[[  8   4 -31 -10  -2 -19  -1 -18  19]
 [  4   6   7   4   3 -21  12  -5   2]
 [  4  -4 -24 -13  23   2 -22  -1  15]
 [ -2  -4  29   5  36   5  -9  22 -10]
 [  1   1  15   4  16 -10   3   6  -3]] 4

[[ 25  37  15 -32 -36  11   4 -20  13 -40 -31  40 -10  12   1]
 [  0 -19  11  27  40 -39  16 -15 -22  25  32 -49  37  -7 -34]
 [-33 -30 -15  20  26 -21 -10   5  -4  31  21 -21  -2  -8   9]
 [ 20  34  27 -21  -2  -6  21 -33   7 -31 -17   0  17  13 -27]
 [ 15  -3   2  31  -3 -20   6   2   2  29  26   1   7 -12   8]] 0

[[ -7   0  -5 -16 -19   3  -9   0   0 -35  -8 -47 -17   0]
 [ -7   0  -3 -12 -22  16  -3   0   0  13  -4  16  -2  -1]
 [ -2   0  -4 -12 -16  -2  -5   0   0  -6  -7 -12  -4   0]
 [  7   0  -3  -7  14 -24  -6   0   0 -12  -7 -18  -2   0]
 [ -9   0  -4  -5 -23  12  -5   0   0   6  -3   5  -2  -1]] -7

[[-20   4 -17   1   4 -11]
 [-37   6 -41  12   9   6]
 [ 17 -12  -3  11  -6  40]
 [-22  18   3  -1  17 -17]
 [-14  15  -2  18  22  38]
 [-45  16 -38  19  22  20]
 [  2  15  29  -6  14 -13]
 [-40   9 -40  15  14  13]
 [-42  12 -39  18  18  20]
 [-16  -9 -39  15  -4  26]
 [-45  33  -3   0  32 -27]
 [-22   7 -18   4   7  -3]] -37

[[  3   3 -11  -1   5  -5]
 [ -4   3  19  12  38  -9]
 [  6   7 -13  15  -1  12]
 [ -2   4  -6  17  -2  41]
 [ 22 -10   3  21  10 -44]
 [ 35  -1 -14   9 -13  -4]
 [-21 -11   7  -8  19  13]
 [ -1   3  13  -8  -8 -10]
 [ 25  -3   0   5  -7   3]
 [  4  10  -8   8  18   8]
 [ -9  -4  -5  -2 -30   0]] -4

[[ 32  19 -24 -41  18  -1 -16   8   0  21   6  12  23 -30 -27 -10]
 [-11 -32   8  43  35  28  14  21 -24  24  29  14 -30 -20   9 -13]
 [  8 -14   0  -9  -5  17  16 -11   8  -6 -23 -14  -1  -8  22 -12]
 [-40 -38  -8 -12 -13 -32 -19  -3  18 -35 -15  -5 -42 -15 -38 -27]
 [ -7   0   7  14  17   2  -6 -15  -7  15  -8  -2  -1  -3 -13  -4]
 [ 33  49  27 -17   1   2  17  23 -33 -21   5  -2  43   7   8  14]] -11

[[-11  -1  43  26  -8  20  -7]
 [-11 -16  28  28  11  -4  -5]
 [-29 -28  12  -5  -3  -3 -10]
 [-26 -29   8  16   6  -7 -11]
 [ -9 -32  13  -7  17  21  12]
 [-13 -26  22   7  14 -21  -5]
 [-23 -18  14  29   2   4 -17]
 [-24 -22  17   9  -2  14  -9]
 [-24 -29   4  28  12  -4 -11]
 [-12  -4  39  19  -7  24  -3]] -11
---
-23	26	-9	-1	30	-5
9	16	-14	-43	-9	8
6	-19	33	1	22	-18
--> 22

10	-8	19	49	22	15	14
13	-9	-1	-12	-9	2	-21
9	-7	-11	35	13	24	36
--> 24

-19	24	-39	-8	-20
-17	21	-35	-8	-17
-19	23	-38	-8	-19
--> -8

37	-41	-31	42
33	-38	-40	35
44	-39	-33	39
--> -33

17	5	18	24	41	-47	-33
-2	26	4	0	17	-10	1
-3	42	15	8	-24	-1	-22
--> -1

3	10	-18	10	17	-21	26
43	-30	42	-28	37	36	43
-18	4	-9	1	-23	-3	-23
--> -3
---
[-37  27 -18  33 -26] value 33, -37

[ 20  37  22 -16] value 37, -16

[-45 -25  21  14] value 21, -45

[ 37   9 -14 -33  24] value 37, -33

[  0   1 -36 -13  16 -13  34] value 34, -36

[ -1 -21  35 -18] value 35, -21

[[ -6  -6  -8  -9]
 [ 43 -46  40 -29]] value 43, -46

[[  9  -4  18  -2   0  -2 -17]
 [  0   1 -10  13  16   7  48]
 [  7   5  -8  -9 -12   3 -25]] value 48, -25

[ 49 -25 -23 -10] value 49, -25

[ 14 -10  40 -32] value 40, -32
---
-8	-15	24	1	7	18
-13	39	-2	-12	3	37
0	47	-7	-1	-5	3
Out: -15

8	7	-18	13
4	5	-18	5
49	26	-16	11
Out: 7

-6	-12	-48	-22	-29	-27	31
24	-8	-25	1	-15	-49	-9
36	2	-7	4	3	-10	-19
Out: -12

-5	43	-1	9
3	30	-5	18
-10	-23	2	-20
Out: 43

20	15	6	-19	26	12
37	1	-17	11	13	11
28	25	-18	-2	-1	-20
Out: 15

-18	-25	-9	13	15	7	4
42	-4	-8	12	6	-23	-1
2	7	8	15	-13	-1	18
Out: -25

30	-47	6	18	-39
-18	9	-5	-13	43
2	16	-8	-6	44
Out: -47

-16	6	16	2	-12	-3
-17	-10	18	-9	17	0
19	41	7	-17	-35	-7
Out: 6

-11	-12	7	-24	16	6	-5
-36	-41	33	-37	29	36	-36
-34	-32	40	-32	27	39	-44
Out: -12
---
[[ 40   3  -2  30  24]
 [-12   8  -2  -6  -5]] ==> 30

[[ -3  14  28 -22   8 -15  -9]
 [ -5  24  48 -38   9 -21 -11]] ==> -15

[[ 0  0 31 33]
 [17 34 34 34]] ==> 31

[[ 22  12  -7   5   6 -16  10]
 [  5  -5   3  18 -21 -35   4]] ==> -16

[[ -1  -6  35 -42 -28  14]
 [ -6 -24  18 -26 -19  32]] ==> -28

[[-13   7  45  32   0   2   1]
 [ 17  23 -17  32 -36  13   4]] ==> 2
---
-35	3	17	-14 Out: -35
-8	11	-9	26	9	34	-38 Out: -8
6	-13	37	-14	8	-9	24 Out: 6
-2	-48	7	-28	-9 Out: -2
-11	32	-48	-38	7	-42 Out: -11
-17	-22	7	5	37	-3	9 Out: -17
-7	-5	-39	23	-10	-29 Out: -7
-11	41	33	44 Out: -11
-5	26	-7	-46 Out: -5
---
27	2	7	-23	-15
-38	-2	-22	-5	-5
26	3	6	-24	-16
yields -16

-15	-31	-41	27
26	-26	-13	47
yields 47

12	23	-15	7	13	5
23	42	-27	13	26	15
15	9	18	-9	7	14
yields 14

-3	-14	3	2	11	-28	-37
-7	-26	26	25	-19	-17	14
-21	-41	-20	-19	21	-9	-9
yields -9

48	-7	-7	-6	12	-3	-5
29	6	1	-7	-9	-5	6
yields 6

48	31	22	-21	21	-42	14
41	-48	-34	-23	-41	-22	27
yields 27

-7	-34	28	45	8	-45	15
22	21	-11	-47	-24	4	16
-9	3	15	25	-34	-6	12
yields 12

-22	7	-43	44	-38 yields -38

12	2	0	16
-5	-3	-39	-5
yields -5

3	1	-19	-4	2
-12	-5	-3	-3	0
-1	-26	-48	29	-7
yields -7
---
[-102.532, -183.545, -47.347, 154.175, -52.518, 2.588] | 154.175
[105.26, -123.97, 133.10, 93.20, 19.08, 43.98] | 93.20
[-1.9, 0.6, -1.2, 1.2, -1.8, 1.3] | 1.2
[13.8, -1.2, -5.7, -14.5, -3.3, -12.9] | -14.5
[0.094, 0.673, 1.298, 1.563, 0.378, -1.206] | 1.563
[0.42, -0.44, 0.09, -0.59, 1.30, -1.34] | -0.59
[88.5, 185.9, -115.6, 29.6, -81.2, -74.5] | 29.6
[-185.513, 130.136, 141.075, 42.687, 77.763, -48.875] | 42.687
[10.70, -149.31, 58.73, 108.94, -74.57, 0.63] | 108.94
---
[[-20, -135, -237, -369, -312],
 [-85, -523, -186, -826, -66],
 [68, -417, -57, 944, 106]] ⇒ -186

[[469, 689, 284, 916, -302, -626],
 [159, 86, -192, 489, 978, -148]] ⇒ 916

[[6, -19, -16, 4, -18, 25, -13],
 [38, 22, 39, -30, -3, -20, 28]] ⇒ -18

[[177, 245, 151, 201, 231, 244, 163],
 [112, 152, 227, 51, 155, 216, 180]] ⇒ 231

[[85, 35, 32, 50],
 [82, 20, 54, 54]] ⇒ 35

[[142, 70, 143, 196, 123, 18],
 [171, 84, 193, 54, 149, 6],
 [253, 55, 199, 164, 80, 76]] ⇒ 54
---
34	16	46	-42	-39	-38 => 34, -38

-39	-9	12	-30	32 => -39, 32

16	1	10	34	8	-14	-9
-31	5	13	13	-18	18	-4
14	-15	-4	23	1	-3	-42
=> 16, -42

45	-31	30	-47	20	-26
28	24	-11	-3	-46	-29
12	17	21	-44	42	-39
=> 45, -39

24	-38	15	31	-20 => 24, -20

35	-33	-17	-12	12	-28	-15
7	11	-39	-25	-40	13	-3
2	8	-39	-26	-41	9	-5
=> 35, -5

-1	10	39	-2	-9 => -1, -9

27	-7	-46	19	40 => 27, 40

-25	-8	16	3	-47	-42	-2 => -25, -2

-40	32	34	5 => -40, 5
---
44	27	-26	-10	15	-18
9	-45	31	26	-6	-18
33	-47	22	-13	7	11
ans = 27

-40	5	-12	4
1	-5	-5	15
-1	-7	16	-2
ans = 5

-7	0	-11	0
-38	1	1	-2
-26	-4	-4	1
ans = 0

20	-9	-4	-6	14	11	13
10	15	1	15	0	5	9
40	8	-3	37	18	32	-14
ans = -9

11	-13	-25	45	4	-17	-10
8	-12	-23	39	6	-15	-12
48	-12	-42	32	-12	-37	-14
ans = -13

3	20	-13	-2	39	-39
-4	15	-25	0	38	-47
-6	20	-40	3	32	-36
ans = 20

-20	-16	-20	-19	34
-35	-27	-35	-34	49
21	16	22	21	-6
ans = -16

-23	-48	-30	30	-33
-23	-20	18	-14	2
-23	8	2	-22	2
ans = -48

9	-10	-8	15	-23	-11	41
19	6	23	12	-38	37	1
42	33	33	9	-13	21	7
ans = -10

-24	17	-34	0	-25	13
-23	-10	-35	-15	-31	-4
5	-20	25	10	-33	1
ans = 17
